Below are the code and all the weights of a small trained network. Each question names an input and a class and asks about switching units off, where a switched-off unit gives its printed mean instead of its output.

import numpy as np


def w(rows, s, z=0):
    codes = np.array(rows[::2]) - 128.0
    scale = np.full(codes.shape[1], s)
    scale[-1] = z or s
    return codes * scale


def norm(h):
    return h / np.sqrt((h * h).mean(-1, keepdims=True) + 1e-5)


def f(y):
    return y / 2 * (1 + np.tanh(0.7978845608 * (y + 0.044715 * y**3)))


def log_softmax(a):
    a = a - a.max(-1, keepdims=True)
    return a - np.log(np.exp(a).sum(-1, keepdims=True))


def net(x, mask):
    res = np.array(x, float).reshape(1, 2) / 4 @ E
    u = 0
    for l in range(2):
        y = f(norm(res) @ A[l][:, :-1].T + A[l][:, -1])
        res = res + np.where(mask[u : u + 16], y, B[l][:, -1]) @ B[l][:, :-1]
        u += 16
    return log_softmax(norm(res)[-1] @ U[:, :-1].T + U[:, -1])


A, B = {}, {}
E = w([
[116,94,218,251],'x0',
[161,28,164,119],'x1',
],0.011)
A[0] = w([
[188,163,41,81,107],'0.n1',
[147,136,161,134,119],'0.n2',
[121,73,214,45,206],'0.n3',
[88,120,110,162,29],'0.n4',
[97,171,160,87,30],'0.n5',
[118,122,154,224,198],'0.n6',
[125,120,132,184,8],'0.n7',
[37,153,155,174,161],'0.n8',
[90,153,58,149,81],'0.n9',
[97,98,32,124,17],'0.n10',
[84,74,169,177,79],'0.n11',
[80,182,107,137,73],'0.n12',
[52,251,33,138,98],'0.n13',
[163,144,187,125,176],'0.n14',
[168,218,107,126,77],'0.n15',
[107,227,185,29,254],'0.n16',
],0.011,0.003)
B[0] = w([
[75,67,86,50,211],'0.n1',
[109,177,136,63,132],'0.n2',
[212,230,25,232,180],'0.n3',
[174,93,183,164,123],'0.n4',
[96,39,91,70,129],'0.n5',
[83,189,101,46,218],'0.n6',
[88,134,159,60,139],'0.n7',
[171,167,244,53,184],'0.n8',
[150,114,147,89,153],'0.n9',
[67,120,183,72,141],'0.n10',
[177,171,155,15,181],'0.n11',
[167,160,135,191,158],'0.n12',
[173,134,101,178,254],'0.n13',
[119,193,83,163,146],'0.n14',
[148,171,107,171,170],'0.n15',
[102,252,5,140,217],'0.n16',
],0.0044,0.0087)
A[1] = w([
[191,18,98,94,122],'1.n1',
[172,175,176,101,107],'1.n2',
[89,135,34,193,208],'1.n3',
[26,251,169,156,219],'1.n4',
[159,41,130,131,167],'1.n5',
[157,150,63,117,148],'1.n6',
[54,95,219,134,135],'1.n7',
[169,80,103,168,3],'1.n8',
[2,88,198,182,213],'1.n9',
[150,158,77,128,159],'1.n10',
[72,98,213,197,204],'1.n11',
[221,45,202,124,137],'1.n12',
[169,192,130,79,202],'1.n13',
[112,158,143,81,231],'1.n14',
[132,155,141,142,100],'1.n15',
[168,85,106,158,106],'1.n16',
],0.0099,0.0032)
B[1] = w([
[142,227,36,158,163],'1.n1',
[138,106,153,146,162],'1.n2',
[174,93,209,147,197],'1.n3',
[223,97,29,127,255],'1.n4',
[183,218,18,153,145],'1.n5',
[93,97,255,136,200],'1.n6',
[109,84,102,32,171],'1.n7',
[149,173,118,158,122],'1.n8',
[3,107,71,8,174],'1.n9',
[134,107,219,139,188],'1.n10',
[90,109,16,48,194],'1.n11',
[180,188,95,139,185],'1.n12',
[120,5,202,188,213],'1.n13',
[159,22,181,119,180],'1.n14',
[128,103,123,139,136],'1.n15',
[167,168,140,182,132],'1.n16',
],0.0066,0.0076)
U = w([
[163,111,113,72,252],'0',
[254,177,105,180,249],'1',
[214,116,191,140,252],'2',
[67,140,151,181,4],'3',
[89,123,175,176,4],'4',
[172,157,217,130,4],'5',
[104,130,159,195,4],'6',
],0.015,0.0036)

Each question gives the input, the list of numbers given to net, and the class t.
The units are the neurons (one row each of A and B). Each row of codes is followed by its name. A weight is (code - 128) times the scale printed after its matrix; where a second scale follows, it is the last column's (A, B and U).
mask holds one flag per neuron, layer by layer. A switched-off neuron (its flag False) gives its mean, the last column of its row in B, instead of its output. The means were averaged over made-up inputs and are rounded, as every weight is.
A unit's drop is (log p(t) with every unit on - log p(t) with that unit switched off) / (log p(t) with every unit on - log p(t) with every unit switched off).
The circuit of an input: a set's keep is (log p(t) with only the set's units on - log p(t) with every unit switched off) / (log p(t) with every unit on - log p(t) with every unit switched off). Starting from the 12 units with the biggest drops (on a tie, the unit counted first), units are removed one at a time, each time the one whose removal leaves the highest keep (on an exact tie, the one counted first), for as long as the keep stays at least 0.8.
units of the circuit, in order: the units of the circuit, biggest drop first
unit that matters most: the unit with the biggest drop
k most important neurons: the k neurons with the biggest drops, biggest first
top k neurons in layer l: the k neurons of layer l with the biggest drops, biggest first
drop of u: that unit's drop, to one decimal
input [-2,3], class 2: unit that matters most -> 0.n3
input [-1,-3], class 2: top 2 neurons in layer 1 -> 1.n3, 1.n6
input [6,6], class 0: units of the circuit, in order -> 1.n9, 1.n11
input [7,8], class 1: units of the circuit, in order -> 1.n12, 1.n5
input [-2,4], class 1: 2 most important neurons -> 0.n16, 0.n6
input [5,5], class 0: units of the circuit, in order -> 1.n11, 1.n9
input [7,-7], class 0: top 2 neurons in layer 1 -> 1.n9, 1.n4
input [-2,-1], class 2: top 2 neurons in layer 1 -> 1.n3, 1.n9
input [3,-2], class 2: top 3 neurons in layer 0 -> 0.n8, 0.n11, 0.n6
input [6,8], class 1: 4 most important neurons -> 0.n3, 1.n12, 1.n5, 0.n11
input [4,6], class 1: 2 most important neurons -> 0.n3, 0.n11
input [-1,2], class 2: top 2 neurons in layer 0 -> 0.n3, 0.n13
input [-2,-3], class 2: top 4 neurons in layer 1 -> 1.n3, 1.n6, 1.n1, 1.n10
input [1,-2], class 2: unit that matters most -> 1.n13
input [8,-7], class 0: drop of 0.n16 -> 0.1
input [2,7], class 1: drop of 1.n2 -> 0.0
input [-2,5], class 1: drop of 0.n16 -> 0.2
